Here is a tiny trained network, its code and every weight. The questions are about switching its units off for an input and a class, where a switched-off unit gives its printed mean instead of its output.

import numpy as np


def w(rows, s, z=0):
    codes = np.array(rows[::2]) - 128.0
    scale = np.full(codes.shape[1], s)
    scale[-1] = z or s
    return codes * scale


def norm(h):
    return h / np.sqrt((h * h).mean(-1, keepdims=True) + 1e-5)


def f(y):
    return y / 2 * (1 + np.tanh(0.7978845608 * (y + 0.044715 * y**3)))


def log_softmax(a):
    a = a - a.max(-1, keepdims=True)
    return a - np.log(np.exp(a).sum(-1, keepdims=True))


def net(x, mask):
    res = np.array(x, float).reshape(1, 5) / 4 @ E
    u = 0
    for l in range(3):
        y = f(norm(res) @ A[l][:, :-1].T + A[l][:, -1])
        res = res + np.where(mask[u : u + 4], y, B[l][:, -1]) @ B[l][:, :-1]
        u += 4
    return log_softmax(norm(res)[-1] @ U[:, :-1].T + U[:, -1])


A, B = {}, {}
E = w([
[201,240,138,243],'x0',
[127,133,126,119],'x1',
[241,8,91,121],'x2',
[121,123,125,137],'x3',
[140,145,5,111],'x4',
],0.0022)
A[0] = w([
[149,87,175,102,67],'L0N0',
[145,37,105,74,95],'L0N1',
[254,103,120,207,1],'L0N2',
[182,75,115,129,69],'L0N3',
],0.006,0.0031)
B[0] = w([
[105,141,181,147,118],'L0N0',
[118,144,104,182,250],'L0N1',
[2,161,153,12,250],'L0N2',
[167,28,129,115,151],'L0N3',
],0.0065,0.0014)
A[1] = w([
[173,149,124,110,100],'L1N0',
[129,143,91,47,130],'L1N1',
[176,3,181,134,2],'L1N2',
[50,46,240,133,133],'L1N3',
],0.0056,0.0022)
B[1] = w([
[59,164,125,242,110],'L1N0',
[11,115,94,189,178],'L1N1',
[227,193,31,241,160],'L1N2',
[253,235,160,28,251],'L1N3',
],0.0046,0.0026)
A[2] = w([
[92,162,144,120,24],'L2N0',
[97,168,253,114,165],'L2N1',
[95,109,83,133,166],'L2N2',
[175,156,253,188,6],'L2N3',
],0.0065,0.0021)
B[2] = w([
[178,131,60,131,131],'L2N0',
[174,41,172,120,252],'L2N1',
[90,124,160,105,171],'L2N2',
[3,67,118,195,186],'L2N3',
],0.0054,0.003)
U = w([
[171,125,212,57,254],'0',
[39,141,79,80,177],'1',
[253,140,111,181,75],'2',
[154,49,47,155,44],'3',
[114,102,211,233,107],'4',
[117,227,92,204,42],'5',
],0.013,0.0018)

Each question gives the input, the list of numbers given to net, and the class t.
The units are the neurons (one row each of A and B). Each row of codes is followed by its name. A weight is (code - 128) times the scale printed after its matrix; where a second scale follows, it is the last column's (A, B and U).
mask holds one flag per neuron, layer by layer. A switched-off neuron (its flag False) gives its mean, the last column of its row in B, instead of its output. The means were averaged over made-up inputs and are rounded, as every weight is.
A unit's drop is (log p(t) with every unit on - log p(t) with that unit switched off) / (log p(t) with every unit on - log p(t) with every unit switched off).
The circuit of an input: a set's keep is (log p(t) with only the set's units on - log p(t) with every unit switched off) / (log p(t) with every unit on - log p(t) with every unit switched off). Starting from all 12 units, units are removed one at a time, each time the one whose removal leaves the highest keep (on an exact tie, the one counted first), for as long as the keep stays at least 0.8.
units of the circuit, in order: the units of the circuit, biggest drop first
most important unit: the unit with the biggest drop
top k neurons: the k neurons with the biggest drops, biggest first
k most important neurons of layer l: the k neurons of layer l with the biggest drops, biggest first
drop when u is switched off: that unit's drop, to one decimal
input [5,-4,1,-5,-1], class 0: top 2 neurons : L0N2, L2N1
input [-2,-8,-7,-6,-1], class 0: most important unit : L2N1
input [8,-2,2,7,8], class 1: 2 most important neurons of layer 0 : L0N2, L0N1
input [8,2,3,2,-6], class 0: top 2 neurons : L0N2, L0N1
input [-6,-8,4,6,0], class 2: units of the circuit, in order : L1N2, L0N2
input [-3,5,7,0,-7], class 2: 2 most important neurons of layer 1 : L1N2, L1N3
input [4,-6,1,-7,0], class 0: top 2 neurons : L0N2, L2N3
input [-1,5,6,5,0], class 2: top 2 neurons : L1N2, L0N3
input [5,3,5,3,1], class 1: top 2 neurons : L0N2, L1N1
input [6,1,-5,3,-3], class 4: units of the circuit, in order : L2N1, L2N3
input [6,8,5,-6,-1], class 0: top 3 neurons : L0N2, L2N3, L2N1
input [-1,6,3,5,-7], class 2: top 2 neurons : L1N2, L1N3
input [-8,6,4,-6,-3], class 2: top 2 neurons : L1N2, L0N2
input [-1,5,-8,7,-1], class 0: most important unit : L2N1
input [3,8,8,7,6], class 1: top 2 neurons : L0N2, L2N1
input [8,-3,-1,-5,-1], class 4: top 3 neurons : L1N3, L2N1, L1N2
input [7,7,3,7,1], class 1: 2 most important neurons of layer 0 : L0N2, L0N0
input [8,0,4,-7,1], class 1: 2 most important neurons of layer 0 : L0N2, L0N0
input [-7,4,4,7,-4], class 2: top 2 neurons : L1N2, L0N2
input [4,-2,-2,5,-1], class 4: most important unit : L1N2
input [-7,4,7,5,-6], class 2: drop when L1N2 is switched off : 0.4
input [2,1,-5,8,0], class 4: drop when L1N3 is switched off : 0.3
